Here is a tiny trained network, its code and every weight. The questions are about switching its units off for an input and a class, where a switched-off unit gives its printed mean instead of its output.

import numpy as np


def w(rows, s, z=0):
    codes = np.array(rows[::2]) - 128.0
    scale = np.full(codes.shape[1], s)
    scale[-1] = z or s
    return codes * scale


def f(y):
    return np.maximum(y, 0)


def log_softmax(a):
    a = a - a.max(-1, keepdims=True)
    return a - np.log(np.exp(a).sum(-1, keepdims=True))


def net(x, mask):
    res = np.array(x, float).reshape(1, 3) / 4 @ E
    y = f(res @ A[0][:, :-1].T + A[0][:, -1])
    res = res + np.where(mask, y, B[0][:, -1]) @ B[0][:, :-1]
    return log_softmax(res[-1] @ U[:, :-1].T + U[:, -1])


A, B = {}, {}
E = w([
[164,68,205],'x0',
[124,209,231],'x1',
[8,111,172],'x2',
],0.014)
A[0] = w([
[132,57,110,20],'n0',
[147,241,205,101],'n1',
[116,36,76,125],'n2',
[98,189,22,116],'n3',
[97,196,69,14],'n4',
[91,72,156,129],'n5',
[209,169,97,97],'n6',
[127,66,77,2],'n7',
[102,112,60,93],'n8',
[242,78,164,90],'n9',
[8,85,159,158],'n10',
[146,19,177,128],'n11',
],0.013,0.0031)
B[0] = w([
[45,161,165,165],'n0',
[24,119,122,247],'n1',
[71,142,161,206],'n2',
[135,176,151,227],'n3',
[232,252,200,185],'n4',
[191,173,94,183],'n5',
[73,103,33,203],'n6',
[58,124,141,180],'n7',
[90,127,163,187],'n8',
[145,196,89,207],'n9',
[166,154,10,250],'n10',
[151,209,168,201],'n11',
],0.011,0.014)
U = w([
[15,118,145,94],'0',
[142,129,8,77],'1',
[170,185,174,160],'2',
[122,114,119,249],'3',
[158,69,181,71],'4',
[175,34,182,90],'5',
[160,39,175,82],'6',
],0.014)

Each question gives the input, the list of numbers given to net, and the class t.
The units are the neurons (one row each of A and B). Each row of codes is followed by its name. A weight is (code - 128) times the scale printed after its matrix; where a second scale follows, it is the last column's (A, B and U).
mask holds one flag per neuron, in row order. A switched-off neuron (its flag False) gives its mean, the last column of its row in B, instead of its output. The means were averaged over made-up inputs and are rounded, as every weight is.
A unit's drop is (log p(t) with every unit on - log p(t) with that unit switched off) / (log p(t) with every unit on - log p(t) with every unit switched off).
The circuit of an input: a set's keep is (log p(t) with only the set's units on - log p(t) with every unit switched off) / (log p(t) with every unit on - log p(t) with every unit switched off). Starting from all 12 units, units are removed one at a time, each time the one whose removal leaves the highest keep (on an exact tie, the one counted first), for as long as the keep stays at least 0.8.
circuit, biggest first: the units of the circuit, biggest drop first
unit that matters most: the unit with the biggest drop
top k neurons: the k neurons with the biggest drops, biggest first
drop when u is switched off: that unit's drop, to one decimal
input [2,1,8], class 1: circuit, biggest first	[n10]
input [-5,-3,4], class 2: circuit, biggest first	[n4, n6]
input [-7,-7,3], class 0: top 2 neurons	[n7, n2]
input [4,-3,-3], class 2: top 3 neurons	[n10, n1, n11]
input [3,5,-5], class 0: top 4 neurons	[n10, n1, n5, n4]
input [-5,-4,4], class 2: circuit, biggest first	[n4, n6]
input [-6,2,6], class 1: top 2 neurons	[n10, n11]
input [5,-5,-5], class 0: top 3 neurons	[n10, n0, n2]
input [3,3,-5], class 1: top 2 neurons	[n6, n9]
input [0,0,-2], class 3: top 4 neurons	[n10, n5, n4, n9]
input [5,-2,-1], class 2: top 2 neurons	[n11, n1]
input [-7,3,-6], class 2: top 2 neurons	[n4, n10]
input [-2,4,0], class 0: top 2 neurons	[n1, n10]
input [1,-4,5], class 1: top 3 neurons	[n10, n1, n5]
input [6,-2,1], class 2: circuit, biggest first	[n11]
input [2,8,-7], class 0: top 2 neurons	[n1, n10]
input [8,-3,2], class 2: drop when n11 is switched off	0.3
input [-3,2,2], class 3: drop when n9 is switched off	0.3
input [-2,0,-1], class 3: drop when n4 is switched off	0.3
input [-4,8,-7], class 0: unit that matters most	n1
